-31	-17	-16	-8	7	-31	16	-6	-56	-38	-8	49	36	16	9	2	9	2	18	21	14	32	7	-2	44	37	-25	11	-27	23	-25	14	-8	-29	13	24	10	12	4	-28	-66	18	-6	28	24 -> E
-55	23	-36	-15	7	-5	10	-22	-37	-42	-9	22	14	14	11	-13	-9	26	4	-16	9	-9	12	3	15	-12	11	17	-9	12	10	30	0	24	-1	8	19	25	-4	-52	-35	15	12	9	-17 -> L
10	14	13	-3	23	-8	42	-27	34	12	-37	28	18	-17	17	-10	5	13	-33	16	14	-37	-67	-7	-25	-47	9	44	32	-61	-55	-5	69	38	3	-37	-4	2	25	20	1	3	-18	-18	12 -> A
26	-22	-10	1	-6	-15	13	3	-12	-3	5	14	27	4	-7	18	9	-15	-2	22	-3	14	-4	-11	14	12	-24	-4	-7	0	-22	-4	-6	-19	0	1	-1	-3	5	22	-16	-6	-2	17	18 -> K
29	-1	-17	-10	-27	23	-32	23	-24	12	35	-38	-29	3	-24	-2	-1	-12	-14	18	11	-7	54	-28	19	7	4	-58	-26	17	56	6	-80	15	-10	-6	10	9	-13	-25	-5	-3	27	7	-54 -> K
-1	-10	7	0	-7	-37	30	17	-56	12	-37	29	24	24	6	-10	-8	6	10	67	21	9	-6	-20	20	16	-29	8	-17	-12	-1	4	6	27	-1	9	11	10	-12	21	-39	-8	-13	7	22 -> J
22	-13	1	12	-8	3	-11	7	3	8	-15	-6	-3	-1	1	-6	-9	-13	-13	4	4	-32	-9	-24	-11	-24	5	0	27	-39	41	-11	-20	26	-21	-5	13	-4	-9	28	22	-29	-5	-10	-2 -> H
20	27	-5	-10	-14	4	-1	20	-7	9	0	-34	-20	11	-17	-8	2	7	-3	20	13	-12	27	-23	-11	0	5	-26	-13	11	32	-10	-13	47	-4	-13	5	11	-19	-11	5	-6	-5	-3	-36 -> K
20	1	-11	-11	0	28	-23	13	-5	3	34	-18	-19	-6	-11	-4	4	-1	-23	-12	12	-4	22	-7	5	3	8	-29	-25	3	33	10	-46	-15	4	-16	-1	6	0	-26	-13	24	36	9	-49 -> R
-47	0	10	-23	14	7	-28	-7	21	-33	37	12	-28	-25	9	2	3	-1	-19	-33	13	5	3	19	10	4	6	9	-10	3	-3	20	-19	-60	23	-7	-3	26	8	-68	-20	25	23	16	-29 -> H
4	-2	-3	-15	-2	13	-1	15	-4	-7	2	-4	8	7	-2	4	-1	0	20	-14	-5	-6	24	5	3	-11	10	5	-1	17	30	-1	2	8	-8	14	10	0	-13	4	7	4	-9	7	-3 -> X
-27	-23	-20	-10	-1	6	-29	22	-53	-19	6	12	12	11	4	-2	-8	-17	16	5	7	22	46	-5	27	20	-5	-16	-11	31	48	14	-51	-25	-14	42	26	6	-15	-13	-19	-7	15	20	2 -> L
19	7	7	-13	-14	-6	-15	28	-6	11	38	-8	-35	-17	-10	-5	10	-1	-20	43	30	22	21	8	14	58	-18	-26	-54	14	-26	-2	-29	-48	16	-30	-11	14	-2	-27	-42	20	40	18	-24 -> T
7	-2	-5	-11	2	-15	8	14	-50	3	-15	24	10	14	2	-24	1	11	0	48	27	19	5	-16	16	33	-19	-7	-32	8	3	5	-18	-1	15	-1	8	15	-10	-7	-51	11	16	17	1 -> R
25	25	3	8	4	-26	49	-21	-7	23	-31	12	5	4	11	-23	-1	28	-5	43	22	-8	-32	-10	-8	-2	-6	6	-4	-24	-52	-4	41	53	13	-31	-5	8	9	29	-15	-14	-8	-14	5 -> A
0	3	13	-14	-8	0	-13	12	4	15	17	-8	-25	-10	-3	-7	5	-5	-19	19	9	13	16	-1	1	16	-2	-15	-7	3	-4	-4	-25	-19	1	-15	-9	14	2	-23	-2	4	8	-2	-17 -> K
-4	16	21	4	6	-21	27	-21	18	16	4	4	-8	6	8	-1	-3	14	-6	0	10	3	-18	15	-11	-4	-3	13	-11	-20	-41	13	35	-13	10	-28	-20	8	13	1	-4	1	3	-12	-9 -> J
31	-5	3	8	6	-2	5	13	-15	13	-18	-11	14	10	1	2	4	-13	20	19	4	0	14	-13	-5	-1	-5	-14	5	4	18	-16	12	31	-1	20	15	-11	-18	48	18	-28	-20	5	13 -> A
-13	-6	-6	7	0	-8	-9	-15	-2	-11	9	4	-1	1	7	3	-6	-3	11	-19	-4	6	7	10	6	6	-3	3	5	1	11	9	-15	-13	2	10	3	3	-5	-5	5	-15	6	8	-3 -> H
16	21	4	-8	23	-22	41	-7	10	-10	-22	19	23	4	6	1	17	26	-9	-3	15	-6	-46	-2	-21	6	-8	31	-8	-15	-47	-6	64	2	29	-29	-12	6	2	8	-26	25	-11	12	13 -> R
28	-9	-3	3	-8	0	-7	9	4	-2	3	-5	-15	-4	-3	-1	-2	-3	-18	5	12	-24	-7	-20	0	-4	-3	-12	-3	-27	16	-1	-21	1	1	-18	5	4	-4	9	-5	-12	11	2	-11 -> H
43	-15	-12	14	-23	20	-31	28	-13	34	16	-27	-10	2	-21	-2	-4	-30	-2	26	7	-9	42	-17	2	13	-2	-33	-1	-9	58	-8	-59	12	-36	9	13	-20	-17	27	17	-26	20	0	-24 -> T
-33	-14	-10	1	12	9	-17	-11	15	-8	1	26	39	-7	5	14	0	-28	0	-26	-12	-6	-8	17	-2	-20	5	43	36	-19	12	8	5	-21	-30	25	13	-14	5	-9	15	2	-6	10	13 -> T
-36	7	13	16	22	1	20	-33	49	-6	-22	12	28	-2	15	13	10	-6	2	-53	-14	-12	-34	23	-30	-41	21	57	57	-25	-16	-4	57	-5	-18	6	-4	-15	15	-3	32	5	-38	-12	13 -> E
6	16	8	8	-6	3	-12	-5	24	26	23	-15	-19	-10	-4	-6	-1	-3	-6	-1	5	6	20	21	-12	18	5	-1	-4	-7	-7	1	-5	-20	-14	-16	-11	-3	4	-7	15	-8	20	-6	-25 -> T
32	-36	-16	7	2	-11	11	6	-41	-5	-8	23	43	9	2	11	6	-26	17	31	5	13	1	-16	25	8	-24	-13	-6	0	-1	-4	-11	2	0	30	17	-14	-3	52	-13	-27	-5	19	35 -> A
-46	-14	6	1	8	-7	-15	-5	5	11	-21	37	28	-6	11	-7	-9	-22	7	6	-5	10	-7	20	-6	-7	-1	51	42	-17	13	0	12	-12	-36	33	15	-12	-1	-1	16	-8	-16	0	25 -> T
-18	12	-5	-7	2	26	-27	-3	30	14	16	-7	-6	-19	-4	0	-5	-12	-27	-26	1	-28	5	10	-15	-25	24	17	23	-22	27	9	-13	4	-30	-10	4	-6	5	-33	20	14	15	-7	-34 -> T
-13	-18	-11	11	12	7	-16	-14	-12	9	7	13	28	5	0	-1	-6	-14	21	-28	-12	29	18	17	4	2	2	1	12	11	29	15	-14	-23	-17	35	4	-11	-1	11	15	-10	8	9	-4 -> R
40	-1	12	8	11	21	3	-2	35	28	12	-8	-9	-11	-5	-1	10	-5	-27	-10	14	-11	-23	-7	-26	-16	8	-4	10	-32	-10	-3	6	-19	0	-33	-15	-13	15	20	11	9	15	-9	-16 -> R
-21	-16	-9	16	-1	-9	-21	-12	-11	-9	4	6	10	6	5	2	-14	-12	18	-25	-13	15	14	11	9	0	-2	1	15	1	34	5	-19	-13	-17	27	10	-3	-10	3	16	-31	-1	6	3 -> H
-15	-3	-2	-24	-14	34	-35	22	-21	18	14	-10	-31	-1	-4	-24	-14	0	-2	10	6	-10	55	-2	16	-6	23	-25	-7	14	71	12	-62	21	-24	13	17	16	-16	-35	0	8	17	-7	-44 -> X
-38	6	-31	-21	16	34	-52	16	-40	-47	56	-20	-10	3	-8	12	-1	-15	22	-37	-4	17	81	11	41	7	9	-46	-56	69	63	30	-60	-8	17	43	22	17	-19	-70	-18	23	30	36	-57 -> A
63	-14	30	22	-25	-19	18	31	-17	54	-14	-18	-26	22	-2	-13	-6	-3	0	77	27	6	9	-33	-4	19	-28	-34	-18	-28	-4	-8	-10	13	-4	-20	-6	-8	-11	63	-4	-32	6	-13	4 -> J
-6	-13	2	-4	7	8	15	-14	19	8	-24	30	29	-7	13	1	-4	-1	-1	-8	-8	-23	-25	4	-7	-49	14	40	40	-36	-3	4	36	14	-25	1	5	-6	8	21	10	1	-18	-7	23 -> X
35	-4	23	10	9	35	-26	11	58	29	54	-46	-33	-16	-15	16	16	-18	-13	-46	3	15	20	22	-32	13	12	-31	-1	8	17	-10	-5	-67	8	-20	-24	-21	4	18	43	8	26	0	-37 -> R
-36	6	-19	-12	-1	-9	-4	-23	-14	-19	16	12	13	7	-2	3	-1	1	8	-16	-8	20	17	12	16	6	-2	5	-6	22	0	17	-16	-8	-1	16	0	10	2	-38	-11	0	4	10	-15 -> K
-8	-20	-12	5	7	10	-24	5	-8	-26	31	-12	17	6	-6	30	13	-30	26	-47	-14	25	45	16	17	17	4	-15	-5	39	35	4	-27	-47	-4	40	5	-14	-7	-13	12	0	-6	20	-11 -> E
40	17	33	7	-13	4	5	8	34	42	17	-31	-61	-10	-1	-21	7	12	-35	25	27	-7	5	-7	-16	16	11	-29	-16	-21	-27	-12	-14	-15	4	-58	-23	7	16	-8	-2	9	19	-26	-39 -> E
-24	8	2	0	12	13	-9	-14	25	-18	15	-10	2	2	3	14	9	-10	2	-52	-9	-8	15	14	-7	-16	22	14	15	9	15	5	3	-16	-3	12	-1	-7	4	-32	16	12	-9	0	-26 -> E
38	6	0	-21	-18	27	-8	24	5	11	37	-23	-44	-12	-13	-7	2	11	-24	10	17	-21	28	-9	9	-1	14	-40	-40	2	9	7	-35	-9	2	-41	-10	14	2	-21	-22	19	35	-3	-43 -> X
0	2	0	-3	9	-22	24	-6	7	-9	-19	15	39	5	-1	18	12	-4	11	-2	-6	11	-21	3	-11	0	-13	27	15	1	-26	-11	42	0	2	7	-1	-3	0	19	1	-6	-30	13	28 -> K
-68	5	-4	-26	15	-37	7	-11	-10	-34	-11	63	31	-4	22	2	3	8	-15	9	4	13	-28	26	20	33	-19	57	-15	1	-56	7	39	-46	10	1	-2	19	6	-52	-53	29	4	23	34 -> T
12	-15	22	3	-4	-3	-15	9	19	12	6	-3	-29	-13	7	-7	-3	-9	-15	7	12	1	-3	-2	-8	7	-5	-4	9	-22	2	-8	-13	-31	3	-13	-3	4	-2	9	9	-15	9	-2	-3 -> H
30	6	30	-7	-16	-6	-3	33	-8	25	30	-27	-54	1	-6	-9	1	6	-19	46	32	11	24	-10	8	32	-14	-44	-58	1	-14	6	-26	-29	24	-41	-17	20	-2	-12	-29	11	33	0	-33 -> J
-3	6	-2	-32	-3	31	-19	4	24	-10	39	-8	-33	-20	-3	-1	2	7	-32	-24	6	-27	12	7	7	-22	25	-10	-18	-7	8	14	-18	-19	2	-32	-9	18	10	-47	-12	32	32	-3	-42 -> X
-5	-18	0	35	1	-1	4	-28	3	23	-15	6	29	13	5	0	-5	-18	29	-18	-16	15	10	12	-5	-16	9	12	45	-10	20	2	-3	2	-38	35	8	-26	5	30	34	-31	-25	-12	8 -> E
4	6	1	16	10	-5	17	-23	0	23	-19	9	18	6	12	-15	-5	-2	11	8	0	-3	-10	1	-8	-19	6	6	26	-22	-9	-1	18	42	-15	8	7	-3	6	36	23	-31	-14	-16	3 -> A
30	-35	-3	31	-13	-4	-25	7	-15	17	11	-12	4	9	-5	7	-10	-28	32	-6	-9	24	34	1	6	21	-15	-29	12	3	44	-4	-43	-23	-25	34	10	-18	-15	52	29	-52	2	7	7 -> H
12	-23	-18	-6	-2	-21	2	8	-20	-25	22	29	32	1	-3	25	13	-18	2	20	5	23	-1	8	24	42	-36	11	-33	10	-36	2	-2	-60	10	4	-2	-10	3	2	-41	9	20	34	32 -> T
22	-17	-19	22	-16	-16	6	-5	-46	1	15	-2	14	22	-10	6	4	-6	30	16	2	36	44	1	33	42	-19	-35	-31	31	4	10	-40	-23	-5	21	3	-9	-3	11	-27	-18	9	15	-6 -> E
-114	17	-41	-16	19	-4	-5	-47	-28	-33	-28	54	51	15	8	-8	-16	8	6	-23	-8	-9	-1	25	21	-26	14	67	33	10	27	34	16	40	-30	43	36	12	-6	-77	-25	24	-13	13	-9 -> T
66	-23	-12	11	-18	10	-14	49	-35	3	25	-42	-1	6	-19	23	7	-24	29	11	9	25	66	-15	6	44	-18	-63	-34	40	41	-11	-48	-31	-6	17	8	-5	-24	54	6	-28	13	22	1 -> L
46	-29	3	14	-12	-7	6	4	-6	26	8	6	9	4	0	6	-4	-9	29	12	-11	29	21	12	10	18	-13	-16	-7	5	-12	-6	-3	-30	-16	10	-9	-14	1	61	9	-28	2	1	24 -> X
-13	-5	2	11	5	16	-13	-7	26	31	-21	10	22	-11	2	-4	-9	-25	-9	-9	-6	-29	-8	3	-26	-42	21	38	60	-44	37	-3	6	26	-52	11	14	-23	1	14	45	-16	-16	-16	2 -> T
-12	10	19	-9	17	-1	15	-10	17	28	-27	27	4	-11	12	-26	0	14	-26	17	19	-9	-32	0	-23	-12	7	31	23	-37	-9	-1	28	11	-6	-19	-4	9	10	-4	-7	17	-2	-13	-10 -> R
-17	5	7	-2	-3	7	-7	-2	0	13	4	-2	-22	-4	3	-17	2	0	-17	8	15	-2	14	1	3	3	14	-6	2	-6	14	5	-25	-2	-9	-8	-2	5	5	-34	-9	12	8	-12	-34 -> E
32	3	33	25	17	3	15	-25	67	59	-13	3	0	-13	7	-13	0	-1	-18	-23	-2	-3	-47	15	-53	-17	13	24	49	-59	-29	-14	47	-14	-24	-29	-26	-15	25	56	51	-20	-9	-34	2 -> R
-31	16	16	-9	36	11	7	-24	53	-8	-9	16	25	-12	12	9	11	2	-6	-63	-3	-8	-39	25	-37	-35	21	57	42	-19	-10	4	60	-21	3	0	-7	-5	11	-13	25	22	-21	2	0 -> R
37	12	23	4	-8	4	-2	33	9	24	16	-45	-31	9	-15	8	1	-4	1	4	15	-5	27	-8	-15	6	0	-32	-24	-2	28	-5	-6	6	3	-16	-8	1	-13	17	18	-9	1	-7	-35 -> J
-30	3	-1	-38	13	26	-8	-15	37	-27	27	17	-12	-22	6	4	4	13	-27	-44	-4	-26	-8	19	4	-35	26	22	-3	-10	-15	23	11	-29	8	-20	-8	18	19	-57	-14	42	19	1	-26 -> X
-15	-5	-13	-5	12	14	0	-9	9	-17	1	10	13	-8	9	8	-1	-3	-16	-32	3	-20	-6	-3	-5	-33	15	15	20	-18	5	13	3	-11	-11	-6	7	0	10	-10	1	9	10	3	-2 -> L
-5	48	4	-27	-8	15	-1	-4	32	2	14	-31	-55	-14	-6	-20	7	27	-60	1	18	-52	-10	-20	-15	-32	30	-6	-5	-26	-6	4	-13	49	16	-65	-11	31	7	-66	-7	30	20	-20	-70 -> K
21	-10	-8	4	-6	-11	0	12	-14	-6	7	-10	22	18	-10	22	9	-17	26	2	-7	25	20	-6	5	19	-19	-10	-5	27	9	-11	-9	-9	2	24	6	-10	-15	24	6	-17	-16	21	14 -> K
-18	5	49	3	20	-27	38	-19	48	25	-29	33	5	-10	25	-5	1	5	-21	11	15	-4	-69	16	-28	-25	-3	59	29	-58	-72	1	75	-24	4	-32	-19	5	27	18	4	7	-23	-20	28 -> J
-14	32	30	5	13	-16	36	-33	41	21	-7	5	-12	-1	13	-7	-3	23	-17	-7	12	-13	-37	14	-27	-26	8	32	10	-42	-53	13	56	7	7	-43	-23	13	21	-5	5	7	-5	-23	-17 -> J
7	-27	-8	-20	-1	13	-12	8	-5	-14	23	15	15	-5	1	16	2	-10	6	-13	-10	6	18	11	21	-2	-2	-1	-12	11	3	10	-16	-41	-5	11	1	0	5	-2	-13	12	12	16	10 -> X
39	-13	13	20	-9	27	-15	0	39	28	33	-32	-27	-9	-7	11	9	-24	-20	-22	2	-11	16	-4	-13	-12	17	-26	15	-21	13	-7	-30	-30	-19	-19	-14	-22	15	13	31	-7	12	-18	-30 -> E
-25	13	-13	12	-8	14	-11	-19	-9	7	7	-18	-13	14	-3	-16	-9	4	3	-20	-4	-8	38	2	8	-16	27	-14	9	6	46	16	-39	33	-23	11	10	2	-1	-37	12	-6	5	-17	-53 -> E
25	39	23	9	1	4	17	1	60	37	-18	-21	-19	-10	-3	-8	5	8	-22	3	12	-40	-25	2	-54	-18	17	32	32	-43	-14	-25	53	34	-17	-41	-11	-12	-1	22	38	-5	-16	-27	-16 -> T
8	-6	-27	1	-1	0	15	3	-34	-6	-34	17	28	12	5	-4	-8	1	-5	16	11	-27	-6	-28	3	-21	2	9	15	-21	24	3	-5	39	-22	3	23	1	-6	22	-14	-9	-4	0	9 -> L
-9	-29	-4	18	0	9	-7	10	-23	20	-33	15	28	11	12	-7	-12	-24	22	13	2	7	16	-10	-8	-15	1	12	50	-15	51	-3	-13	10	-44	42	27	-15	-12	47	28	-33	-19	-5	30 -> L
33	-2	-19	-14	-5	11	-9	21	-31	-4	32	-7	-11	-1	-17	-4	9	-1	-20	15	22	0	24	-16	20	27	-7	-40	-48	11	23	8	-48	-13	14	-18	-2	11	-5	-17	-40	22	41	18	-41 -> R
-43	-9	17	2	26	-23	31	-42	33	-5	-28	55	38	-8	29	3	8	-5	-8	-18	-1	6	-56	25	-10	-22	5	69	49	-32	-57	-2	57	-35	-9	0	-6	-10	31	-5	-4	15	-32	-9	36 -> E
82	0	14	6	-2	-13	31	7	4	26	2	-6	-13	-6	2	0	14	6	-23	59	30	-4	-25	-23	-1	17	-23	-28	-34	-27	-68	-17	18	-1	27	-52	-15	1	15	51	-26	-8	15	1	13 -> A
69	13	15	9	-14	8	4	25	22	13	42	-52	-48	-3	-17	11	21	1	-10	-2	21	5	31	-6	-9	39	-1	-54	-47	16	-23	-13	-21	-40	21	-43	-26	-1	3	3	-9	7	20	1	-39 -> E
11	-11	-28	-9	-11	-10	-4	7	-42	-17	14	7	21	15	-13	10	5	-10	0	21	1	12	20	-17	31	18	-19	-21	-24	17	11	5	-37	1	-2	9	11	6	-6	-10	-31	-2	10	22	-7 -> K
0	5	27	-25	2	15	-5	3	42	16	22	2	-43	-22	9	-10	4	12	-27	-1	10	-4	-7	19	-10	-4	15	4	-10	-12	-33	3	9	-41	11	-37	-20	13	15	-27	-9	27	19	-10	-14 -> X
42	-11	25	23	6	-21	42	0	21	28	-32	19	6	-1	19	-1	8	2	-8	39	18	8	-44	-7	-30	6	-20	21	24	-43	-71	-21	52	-31	-2	-33	-14	-12	16	71	-1	-20	-12	-12	56 -> L
1	18	26	-11	-4	-3	5	-2	31	27	-2	-5	-34	-10	3	-21	3	11	-35	25	15	-7	-18	-5	-21	-6	7	6	10	-27	-30	-7	5	2	2	-40	-13	14	12	-20	2	5	3	-18	-16 -> K
34	-19	-2	15	-25	-11	-9	32	-39	42	-13	1	3	13	-10	-13	-7	-23	12	71	15	13	31	-18	6	40	-23	-18	-2	-3	38	-18	-39	20	-31	20	15	-18	-24	45	1	-34	0	-1	11 -> T
